Below is a small trained network, with its code and all its weights. Each question gives an input and a target symbol and asks what happens when units are switched off, that is, made to give their printed mean instead of their output.

import numpy as np


def w(rows, s, z=0):
    codes = np.array(rows[::2]) - 128.0
    scale = np.full(codes.shape[1], s)
    scale[-1] = z or s
    return codes * scale


def f(y):
    return np.maximum(y, 0)


def softmax(a):
    e = np.exp(a - a.max(-1, keepdims=True))
    return e / e.sum(-1, keepdims=True)


def log_softmax(a):
    a = a - a.max(-1, keepdims=True)
    return a - np.log(np.exp(a).sum(-1, keepdims=True))


def net(x, mask):
    ids = ['βζημτψ'.index(c) for c in x.split()]
    T = len(ids)
    res = E[ids] + P[:T]
    u = 0
    for l in range(3):
        q, k, v = (res @ M[l].T for M in (Q, K, V))
        z = softmax(np.where(np.tri(T) > 0, q @ k.T / 3**0.5, -1e9)) @ v
        res = res + np.where(mask[u], z, O[l][:, -1]) @ O[l][:, :-1]
        u += 1
        y = f(res @ A[l][:, :-1].T + A[l][:, -1])
        res = res + np.where(mask[u : u + 4], y, B[l][:, -1]) @ B[l][:, :-1]
        u += 4
    return log_softmax(res[-1] @ U[:, :-1].T + U[:, -1])


Q, K, V, O, A, B = {}, {}, {}, {}, {}, {}
E = w([
[137,3,169,47],'β',
[110,41,161,37],'ζ',
[59,105,153,58],'η',
[222,80,223,254],'μ',
[113,185,141,230],'τ',
[147,222,130,154],'ψ',
],0.0081)
P = w([
[197,216,85,56],'0',
[97,45,157,255],'1',
[117,63,212,227],'2',
[129,108,233,140],'3',
[109,114,230,152],'4',
[89,130,228,183],'5',
[91,146,229,181],'6',
[98,148,230,186],'7',
[114,139,226,183],'8',
],0.0047)
Q[0] = w([
[126,159,91,255],'0.h1',
[174,199,40,91],'0.h1',
[47,49,235,53],'0.h1',
],0.0065)
K[0] = w([
[251,106,7,31],'0.h1',
[55,2,116,159],'0.h1',
[122,243,203,183],'0.h1',
],0.0063)
V[0] = w([
[221,1,173,148],'0.h1',
[123,160,64,5],'0.h1',
[225,66,200,70],'0.h1',
],0.007)
O[0] = w([
[173,93,52,240,183],'0.h1',
[239,183,232,33,5],'0.h1',
[195,124,157,255,203],'0.h1',
],0.0069,0.0023)
A[0] = w([
[164,250,55,2,230],'0.n1',
[203,168,116,96,76],'0.n2',
[28,51,147,23,194],'0.n3',
[139,234,101,111,255],'0.n4',
],0.0082,0.0034)
B[0] = w([
[151,254,180,140,183],'0.n1',
[191,139,82,50,145],'0.n2',
[34,64,235,119,253],'0.n3',
[151,205,184,183,220],'0.n4',
],0.0085,0.0039)
Q[1] = w([
[161,26,41,76],'1.h1',
[123,74,2,11],'1.h1',
[234,173,201,227],'1.h1',
],0.0051)
K[1] = w([
[188,68,8,66],'1.h1',
[147,40,37,3],'1.h1',
[151,231,225,164],'1.h1',
],0.0056)
V[1] = w([
[86,5,93,29],'1.h1',
[175,151,133,2],'1.h1',
[103,92,107,30],'1.h1',
],0.0063)
O[1] = w([
[172,2,57,189,8],'1.h1',
[229,171,92,103,134],'1.h1',
[211,66,52,164,74],'1.h1',
],0.006,0.017)
A[1] = w([
[128,150,4,31,2],'1.n1',
[1,130,227,44,147],'1.n2',
[45,138,208,75,183],'1.n3',
[168,180,153,66,136],'1.n4',
],0.0074,0.0073)
B[1] = w([
[12,219,254,37,128],'1.n1',
[134,32,247,194,251],'1.n2',
[141,109,235,179,234],'1.n3',
[229,206,149,87,179],'1.n4',
],0.0067,0.026)
Q[2] = w([
[131,77,64,64],'2.h1',
[217,237,128,193],'2.h1',
[253,145,140,159],'2.h1',
],0.0044)
K[2] = w([
[89,117,110,240],'2.h1',
[255,222,149,72],'2.h1',
[125,122,77,73],'2.h1',
],0.0048)
V[2] = w([
[206,236,167,18],'2.h1',
[188,47,173,253],'2.h1',
[63,152,37,17],'2.h1',
],0.0071)
O[2] = w([
[245,195,111,160,218],'2.h1',
[56,128,106,2,182],'2.h1',
[165,57,167,238,3],'2.h1',
],0.0068,0.046)
A[2] = w([
[110,115,40,91,75],'2.n1',
[2,51,152,38,139],'2.n2',
[153,166,27,61,86],'2.n3',
[138,18,179,87,2],'2.n4',
],0.0059,0.007)
B[2] = w([
[134,250,51,174,131],'2.n1',
[199,191,61,236,253],'2.n2',
[238,5,130,29,149],'2.n3',
[251,1,252,191,161],'2.n4',
],0.0058,0.044)
U = w([
[129,49,255,113,121],'β',
[86,123,150,25,195],'ζ',
[165,162,49,155,150],'η',
[180,99,123,238,7],'μ',
[163,96,31,39,253],'τ',
[52,247,36,183,97],'ψ',
],0.0065,0.0059)

Each question gives the input, a string of symbols that net reads in full, and the target symbol t.
The units are the heads (3 rows each of Q, K, V and O) and the neurons (one row each of A and B). Each row of codes is followed by its name. A weight is (code - 128) times the scale printed after its matrix; where a second scale follows, it is the last column's (O, A, B and U).
mask holds one flag per unit, layer by layer, with each layer's heads first. A switched-off unit (its flag False) gives its mean, the last column of its rows in O or B, instead of its output. The means were averaged over made-up inputs and are rounded, as every weight is.
A unit's drop is (log p(t) with every unit on - log p(t) with that unit switched off) / (log p(t) with every unit on - log p(t) with every unit switched off).
The circuit of an input: a set's keep is (log p(t) with only the set's units on - log p(t) with every unit switched off) / (log p(t) with every unit on - log p(t) with every unit switched off). Starting from the 12 units with the biggest drops (on a tie, the unit counted first), units are removed one at a time, each time the one whose removal leaves the highest keep (on an exact tie, the one counted first), for as long as the keep stays at least 0.8.
units of the circuit, in order: the units of the circuit, biggest drop first
unit that matters most: the unit with the biggest drop
top k neurons: the k neurons with the biggest drops, biggest first
k most important neurons of layer l: the k neurons of layer l with the biggest drops, biggest first
input μ μ τ ψ τ τ, target ψ: units of the circuit, in order	2.n2; 2.h1; 0.h1; 1.h1
input μ τ β μ ζ, target ψ: units of the circuit, in order	2.n2; 0.h1; 2.h1; 1.h1
input β ψ τ τ, target β: units of the circuit, in order	1.n2; 2.h1; 1.h1
input η τ ψ ψ ψ ψ τ, target ζ: units of the circuit, in order	2.n2
input β τ ψ η ψ η, target β: units of the circuit, in order	0.n3; 1.n2
input τ η ψ, target ζ: units of the circuit, in order	2.n2; 2.n4
input ζ β ψ ψ, target μ: units of the circuit, in order	2.h1; 1.h1; 1.n2; 1.n3
input τ β ζ τ ζ β τ μ τ, target ζ: top 4 neurons	2.n2; 0.n1; 1.n2; 0.n4
input ψ β ψ β ψ ζ μ μ β, target ψ: 3 most important neurons of layer 1	1.n4; 1.n2; 1.n3
input ψ τ β μ β, target ψ: 3 most important neurons of layer 1	1.n2; 1.n4; 1.n3
input ζ β β ζ τ η ζ ζ μ, target μ: top 4 neurons	1.n2; 0.n2; 0.n3; 0.n1
input ζ ψ ζ ζ μ ψ ζ ψ η, target β: top 3 neurons	2.n4; 1.n2; 0.n3
input β ψ β τ, target β: units of the circuit, in order	2.h1; 1.n2; 1.h1
input τ τ ζ ζ μ η, target ψ: top 2 neurons	2.n2; 1.n2
input ζ β ψ ψ μ β ψ, target μ: top 3 neurons	1.n2; 0.n2; 1.n3
input ζ ζ τ ζ, target μ: top 3 neurons	2.n2; 2.n4; 0.n3
input η η ψ ζ τ, target τ: top neuron	0.n1
input ζ β ψ τ, target μ: top 2 neurons	1.n2; 0.n2
input η μ ζ β τ τ, target τ: 2 most important neurons of layer 2	2.n3; 2.n2
input μ η ψ, target ψ: unit that matters most	2.h1
input ζ β μ ζ, target ψ: 2 most important neurons of layer 2	2.n4; 2.n3
input τ β μ β ψ, target ζ: top 3 neurons	2.n2; 1.n2; 0.n4
input ψ τ μ τ ζ ζ, target μ: top 4 neurons	2.n2; 2.n4; 1.n4; 0.n4
input μ ψ ψ μ, target ψ: top 2 neurons	2.n2; 2.n3
